Here is a tiny trained network, its code and every weight. The questions are about switching its units off for an input and a class, where a switched-off unit gives its printed mean instead of its output.

import numpy as np


def w(rows, s, z=0):
    codes = np.array(rows[::2]) - 128.0
    scale = np.full(codes.shape[1], s)
    scale[-1] = z or s
    return codes * scale


def f(y):
    return y / 2 * (1 + np.tanh(0.7978845608 * (y + 0.044715 * y**3)))


def log_softmax(a):
    a = a - a.max(-1, keepdims=True)
    return a - np.log(np.exp(a).sum(-1, keepdims=True))


def net(x, mask):
    res = np.array(x, float).reshape(1, 3) / 4 @ E
    y = f(res @ A[0][:, :-1].T + A[0][:, -1])
    res = res + np.where(mask, y, B[0][:, -1]) @ B[0][:, :-1]
    return log_softmax(res[-1] @ U[:, :-1].T + U[:, -1])


A, B = {}, {}
E = w([
[48,169,76,65,140,250,165,223],'x0',
[140,67,98,53,20,79,204,140],'x1',
[254,205,39,70,174,173,139,39],'x2',
],0.0088)
A[0] = w([
[150,128,173,199,95,87,77,37,102],'neuron 0',
[97,156,109,196,189,126,89,105,230],'neuron 1',
[219,215,34,119,152,164,98,49,104],'neuron 2',
[73,73,255,167,156,103,89,219,37],'neuron 3',
[123,98,154,40,49,82,181,105,89],'neuron 4',
[166,67,167,151,125,86,34,93,126],'neuron 5',
[139,170,168,178,172,119,43,136,69],'neuron 6',
[155,105,148,198,129,82,167,73,100],'neuron 7',
[177,49,163,150,141,60,135,51,109],'neuron 8',
[168,119,129,149,121,64,73,107,56],'neuron 9',
[62,145,97,84,136,177,131,171,79],'neuron 10',
[42,85,193,175,85,93,78,173,255],'neuron 11',
[126,153,138,160,177,134,89,131,99],'neuron 12',
[95,171,189,151,201,160,2,194,167],'neuron 13',
[146,97,84,71,37,63,192,129,104],'neuron 14',
[86,155,43,132,165,188,116,212,83],'neuron 15',
[147,180,159,204,140,182,46,113,41],'neuron 16',
],0.0079,0.0058)
B[0] = w([
[150,152,161,166,157,140,225,198,192],'neuron 0',
[82,189,20,136,149,74,115,69,204],'neuron 1',
[255,122,188,79,11,115,77,117,237],'neuron 2',
[243,79,187,33,62,112,71,111,211],'neuron 3',
[85,216,57,128,171,55,48,212,170],'neuron 4',
[122,110,159,146,144,173,206,162,186],'neuron 5',
[91,188,104,130,148,89,109,218,169],'neuron 6',
[142,162,166,189,203,215,164,166,167],'neuron 7',
[115,142,166,184,146,178,172,157,194],'neuron 8',
[155,113,167,121,162,159,161,180,155],'neuron 9',
[152,85,186,121,183,224,203,200,174],'neuron 10',
[223,141,85,67,64,124,150,72,252],'neuron 11',
[103,154,108,105,168,80,88,133,153],'neuron 12',
[128,207,74,166,87,120,101,158,229],'neuron 13',
[87,210,57,163,178,61,58,187,185],'neuron 14',
[146,150,168,149,181,160,205,185,190],'neuron 15',
[106,184,93,104,171,93,40,171,165],'neuron 16',
],0.0073,0.012)
U = w([
[223,104,160,67,33,129,81,97,85],'0',
[106,117,162,184,180,238,232,193,119],'1',
[54,152,46,164,160,50,29,171,97],'2',
[102,124,64,157,52,147,181,1,254],'3',
[63,36,139,172,156,177,88,30,78],'4',
[36,84,192,112,164,139,106,58,90],'5',
],0.0079,0.0097)

Each question gives the input, the list of numbers given to net, and the class t.
The units are the neurons (one row each of A and B). Each row of codes is followed by its name. A weight is (code - 128) times the scale printed after its matrix; where a second scale follows, it is the last column's (A, B and U).
mask holds one flag per neuron, in row order. A switched-off neuron (its flag False) gives its mean, the last column of its row in B, instead of its output. The means were averaged over made-up inputs and are rounded, as every weight is.
A unit's drop is (log p(t) with every unit on - log p(t) with that unit switched off) / (log p(t) with every unit on - log p(t) with every unit switched off).
The circuit of an input: a set's keep is (log p(t) with only the set's units on - log p(t) with every unit switched off) / (log p(t) with every unit on - log p(t) with every unit switched off). Starting from the 12 units with the biggest drops (on a tie, the unit counted first), units are removed one at a time, each time the one whose removal leaves the highest keep (on an exact tie, the one counted first), for as long as the keep stays at least 0.8.
units of the circuit, in order: the units of the circuit, biggest drop first
unit that matters most: the unit with the biggest drop
top k neurons: the k neurons with the biggest drops, biggest first
drop when u is switched off: that unit's drop, to one decimal
input [6,2,-7], class 0: unit that matters most : neuron 3
input [2,4,2], class 2: units of the circuit, in order : [neuron 11; neuron 14]
input [-1,-2,-1], class 3: top 3 neurons : [neuron 14; neuron 4; neuron 2]
input [-2,-3,3], class 3: top 4 neurons : [neuron 3; neuron 14; neuron 4; neuron 1]
input [-6,7,-4], class 2: top 4 neurons : [neuron 4; neuron 14; neuron 10; neuron 15]
input [4,-1,-4], class 0: units of the circuit, in order : [neuron 3; neuron 11]
input [6,8,-8], class 0: top 4 neurons : [neuron 11; neuron 3; neuron 1; neuron 10]
input [2,-4,-6], class 0: top 2 neurons : [neuron 3; neuron 11]
input [-1,0,1], class 3: top 2 neurons : [neuron 3; neuron 2]
input [0,-3,3], class 3: top 2 neurons : [neuron 3; neuron 14]
input [-3,-8,7], class 2: top 2 neurons : [neuron 1; neuron 16]
input [2,-2,-1], class 3: top 2 neurons : [neuron 14; neuron 4]
input [8,7,7], class 1: top 4 neurons : [neuron 10; neuron 15; neuron 3; neuron 11]
input [7,-5,-7], class 0: units of the circuit, in order : [neuron 3]
input [2,2,-3], class 3: drop when neuron 2 is switched off : 1.4
input [-5,5,1], class 1: drop when neuron 8 is switched off : 0.2
input [-5,4,4], class 1: drop when neuron 8 is switched off : 0.2
